Here is a tiny trained network, its code and every weight. The questions are about switching its units off for an input and a class, where a switched-off unit gives its printed mean instead of its output.

import numpy as np


def w(rows, s, z=0):
    codes = np.array(rows[::2]) - 128.0
    scale = np.full(codes.shape[1], s)
    scale[-1] = z or s
    return codes * scale


def f(y):
    return y / 2 * (1 + np.tanh(0.7978845608 * (y + 0.044715 * y**3)))


def log_softmax(a):
    a = a - a.max(-1, keepdims=True)
    return a - np.log(np.exp(a).sum(-1, keepdims=True))


def net(x, mask):
    res = np.array(x, float).reshape(1, 6) / 4 @ E
    y = f(res @ A[0][:, :-1].T + A[0][:, -1])
    res = res + np.where(mask, y, B[0][:, -1]) @ B[0][:, :-1]
    return log_softmax(res[-1] @ U[:, :-1].T + U[:, -1])


A, B = {}, {}
E = w([
[137,120,118,147,147,133,98,118],'x0',
[108,232,152,92,255,169,108,208],'x1',
[122,128,119,120,115,115,132,150],'x2',
[144,113,143,136,154,118,141,118],'x3',
[58,144,175,63,118,19,59,65],'x4',
[110,128,135,114,126,136,150,120],'x5',
],0.0094)
A[0] = w([
[103,153,185,53,154,112,69,137,121],'n0',
[155,128,125,170,118,163,158,150,152],'n1',
[145,109,91,153,156,178,181,134,203],'n2',
[169,187,132,125,196,228,144,195,164],'n3',
[179,138,95,170,126,210,188,158,227],'n4',
[174,49,105,144,48,89,138,69,255],'n5',
[67,148,199,77,121,18,48,65,195],'n6',
[101,248,168,84,254,175,97,225,202],'n7',
[110,119,176,118,107,60,66,58,165],'n8',
],0.0072,0.0069)
B[0] = w([
[121,186,174,118,174,65,78,126,163],'n0',
[127,137,105,151,124,163,147,191,155],'n1',
[118,84,85,125,83,141,173,182,178],'n2',
[97,86,66,85,175,84,127,211,206],'n3',
[120,52,12,160,101,162,198,175,207],'n4',
[95,73,52,140,7,176,184,66,231],'n5',
[55,140,173,47,160,4,93,44,229],'n6',
[128,121,131,79,215,37,85,254,254],'n7',
[92,112,136,82,99,79,97,108,191],'n8',
],0.0076,0.014)
U = w([
[141,82,61,219,36,254,182,120,251],'0',
[149,180,151,197,158,167,135,105,62],'1',
[76,84,141,84,73,93,120,14,188],'2',
[203,150,194,154,139,191,129,114,54],'3',
[184,137,218,139,125,172,131,115,41],'4',
[127,82,62,122,176,127,135,212,145],'5',
[196,155,182,160,142,197,123,119,48],'6',
[108,174,244,107,198,77,70,141,142],'7',
],0.007,0.0025)

Each question gives the input, the list of numbers given to net, and the class t.
The units are the neurons (one row each of A and B). Each row of codes is followed by its name. A weight is (code - 128) times the scale printed after its matrix; where a second scale follows, it is the last column's (A, B and U).
mask holds one flag per neuron, in row order. A switched-off neuron (its flag False) gives its mean, the last column of its row in B, instead of its output. The means were averaged over made-up inputs and are rounded, as every weight is.
A unit's drop is (log p(t) with every unit on - log p(t) with that unit switched off) / (log p(t) with every unit on - log p(t) with every unit switched off).
The circuit of an input: a set's keep is (log p(t) with only the set's units on - log p(t) with every unit switched off) / (log p(t) with every unit on - log p(t) with every unit switched off). Starting from all 9 units, units are removed one at a time, each time the one whose removal leaves the highest keep (on an exact tie, the one counted first), for as long as the keep stays at least 0.8.
units of the circuit, in order: the units of the circuit, biggest drop first
most important unit: the unit with the biggest drop
top k neurons: the k neurons with the biggest drops, biggest first
drop when u is switched off: that unit's drop, to one decimal
input [7,0,-1,0,-3,-2], class 0: top 2 neurons -> (n7, n6)
input [-7,0,-2,-3,-5,1], class 0: most important unit -> n7
input [7,5,0,-5,1,-1], class 7: units of the circuit, in order -> (n5, n4)
input [8,0,0,-7,2,-5], class 2: top 2 neurons -> (n7, n3)
input [3,1,5,2,6,-6], class 7: top 3 neurons -> (n5, n4, n0)
input [4,0,8,-3,-8,1], class 0: top 3 neurons -> (n7, n6, n4)
input [5,-1,5,4,-2,3], class 0: units of the circuit, in order -> (n7, n6)
input [0,2,-5,-3,1,-6], class 7: top 2 neurons -> (n5, n4)
input [0,1,3,2,1,-3], class 7: top 2 neurons -> (n5, n4)
input [-3,4,6,-5,5,0], class 7: drop when n7 is switched off -> 0.0
input [4,5,1,-1,1,-7], class 7: drop when n5 is switched off -> 0.5
input [-6,-1,3,5,1,-4], class 2: drop when n7 is switched off -> 0.4
